Below is a small trained network, with its code and all its weights. Each question gives an input and a class and asks what happens when units are switched off, that is, made to give their printed mean instead of their output.

import numpy as np


def w(rows, s, z=0):
    codes = np.array(rows[::2]) - 128.0
    scale = np.full(codes.shape[1], s)
    scale[-1] = z or s
    return codes * scale


def f(y):
    return np.maximum(y, 0)


def log_softmax(a):
    a = a - a.max(-1, keepdims=True)
    return a - np.log(np.exp(a).sum(-1, keepdims=True))


def net(x, mask):
    res = np.array(x, float).reshape(1, 4) / 4 @ E
    y = f(res @ A[0][:, :-1].T + A[0][:, -1])
    res = res + np.where(mask, y, B[0][:, -1]) @ B[0][:, :-1]
    return log_softmax(res[-1] @ U[:, :-1].T + U[:, -1])


A, B = {}, {}
E = w([
[153,157,157,147,112,210,3,76],'x0',
[60,195,238,174,103,40,106,100],'x1',
[79,186,194,147,98,233,203,147],'x2',
[213,160,196,8,185,122,147,153],'x3',
],0.0076)
A[0] = w([
[158,108,48,111,130,197,162,129,87],'N0',
[82,149,220,138,114,48,109,117,107],'N1',
[143,132,137,127,131,149,79,111,92],'N2',
[154,87,120,128,119,81,97,120,87],'N3',
[142,123,79,113,153,67,102,127,96],'N4',
[112,135,114,153,116,176,72,123,101],'N5',
[161,131,52,106,142,183,141,135,87],'N6',
[176,126,193,62,134,114,130,136,93],'N7',
[171,149,174,74,143,123,142,129,102],'N8',
[80,154,177,139,109,229,197,133,148],'N9',
[201,137,182,63,139,105,144,145,120],'N10',
[171,136,173,127,132,194,15,114,107],'N11',
[106,120,159,131,139,114,118,131,234],'N12',
[132,114,114,104,130,54,251,145,116],'N13',
[122,125,121,125,147,102,189,126,116],'N14',
[102,178,197,153,132,64,109,137,100],'N15',
[103,144,161,135,125,195,205,133,77],'N16',
[162,93,90,104,131,176,144,155,91],'N17',
[54,103,60,211,101,127,112,128,119],'N18',
[148,127,93,120,132,158,134,136,254],'N19',
[100,112,91,158,122,104,181,132,104],'N20',
[142,99,137,138,150,100,140,118,113],'N21',
[123,120,130,124,134,132,133,114,111],'N22',
[100,119,94,145,119,106,130,118,122],'N23',
[158,114,72,112,120,25,39,123,133],'N24',
],0.014,0.0086)
B[0] = w([
[90,84,149,165,143,157,210,110,212],'N0',
[110,82,138,159,100,175,204,93,220],'N1',
[84,127,126,98,130,144,123,153,164],'N2',
[146,125,141,123,176,155,143,158,168],'N3',
[159,131,167,118,160,151,134,164,185],'N4',
[68,143,109,112,153,126,130,174,190],'N5',
[99,87,132,155,132,149,201,125,200],'N6',
[106,131,104,175,179,73,121,118,193],'N7',
[118,119,98,178,175,88,113,119,187],'N8',
[210,122,171,110,175,127,93,162,233],'N9',
[110,159,99,182,172,82,104,95,214],'N10',
[46,156,117,60,81,151,103,187,237],'N11',
[186,130,122,132,37,138,60,58,202],'N12',
[59,155,123,66,65,164,71,171,219],'N13',
[95,138,124,90,108,145,110,142,165],'N14',
[117,76,112,149,105,165,196,118,203],'N15',
[157,129,168,118,201,153,135,178,182],'N16',
[110,85,126,153,127,151,182,125,193],'N17',
[105,147,89,184,189,54,109,88,240],'N18',
[189,137,137,149,3,131,59,31,233],'N19',
[81,156,107,112,134,135,105,158,169],'N20',
[139,122,132,111,139,145,128,142,148],'N21',
[124,134,118,106,141,146,133,121,128],'N22',
[126,137,124,136,143,97,116,116,165],'N23',
[196,124,191,117,173,156,109,170,246],'N24',
],0.026,0.012)
U = w([
[104,25,149,163,85,165,178,79,136],'0',
[209,118,215,108,186,139,76,181,136],'1',
[22,159,117,70,81,129,62,179,162],'2',
[88,149,86,187,193,37,71,80,165],'3',
[219,133,133,121,2,114,76,35,253],'4',
[178,144,80,101,95,104,168,106,64],'5',
[150,122,105,97,95,66,156,121,71],'6',
[103,126,129,83,122,87,133,146,72],'7',
],0.01,0.0046)

Each question gives the input, the list of numbers given to net, and the class t.
The units are the neurons (one row each of A and B). Each row of codes is followed by its name. A weight is (code - 128) times the scale printed after its matrix; where a second scale follows, it is the last column's (A, B and U).
mask holds one flag per neuron, in row order. A switched-off neuron (its flag False) gives its mean, the last column of its row in B, instead of its output. The means were averaged over made-up inputs and are rounded, as every weight is.
A unit's drop is (log p(t) with every unit on - log p(t) with that unit switched off) / (log p(t) with every unit on - log p(t) with every unit switched off).
The circuit of an input: a set's keep is (log p(t) with only the set's units on - log p(t) with every unit switched off) / (log p(t) with every unit on - log p(t) with every unit switched off). Starting from the 12 units with the biggest drops (on a tie, the unit counted first), units are removed one at a time, each time the one whose removal leaves the highest keep (on an exact tie, the one counted first), for as long as the keep stays at least 0.8.
units of the circuit, in order: the units of the circuit, biggest drop first
top k neurons: the k neurons with the biggest drops, biggest first
drop when u is switched off: that unit's drop, to one decimal
input [-6,7,-8,0], class 1: top 3 neurons -> N24, N4, N0
input [5,-1,-4,-3], class 2: units of the circuit, in order -> N11
input [-7,-4,-6,-1], class 2: top 3 neurons -> N13, N9, N20
input [-8,6,-3,-4], class 2: top 2 neurons -> N13, N20
input [-5,5,-4,6], class 3: top 2 neurons -> N10, N7
input [8,-4,2,8], class 2: top 3 neurons -> N11, N18, N2
input [1,2,-6,7], class 3: top 4 neurons -> N10, N7, N9, N8
input [-4,8,-5,8], class 0: top 2 neurons -> N1, N15
input [-7,-6,3,2], class 2: top 2 neurons -> N13, N1
input [7,2,-5,8], class 3: top 4 neurons -> N10, N7, N8, N13
input [6,2,-5,8], class 3: top 2 neurons -> N10, N7
input [-3,3,-4,0], class 1: top 3 neurons -> N19, N24, N11
input [-8,7,-8,5], class 1: top 2 neurons -> N24, N11
input [-5,4,-6,0], class 1: units of the circuit, in order -> N24
input [-1,8,1,5], class 0: drop when N1 is switched off -> 1.8
input [8,8,-6,-7], class 0: drop when N15 is switched off -> 4.0
input [-1,-4,7,-1], class 1: drop when N9 is switched off -> 1.2
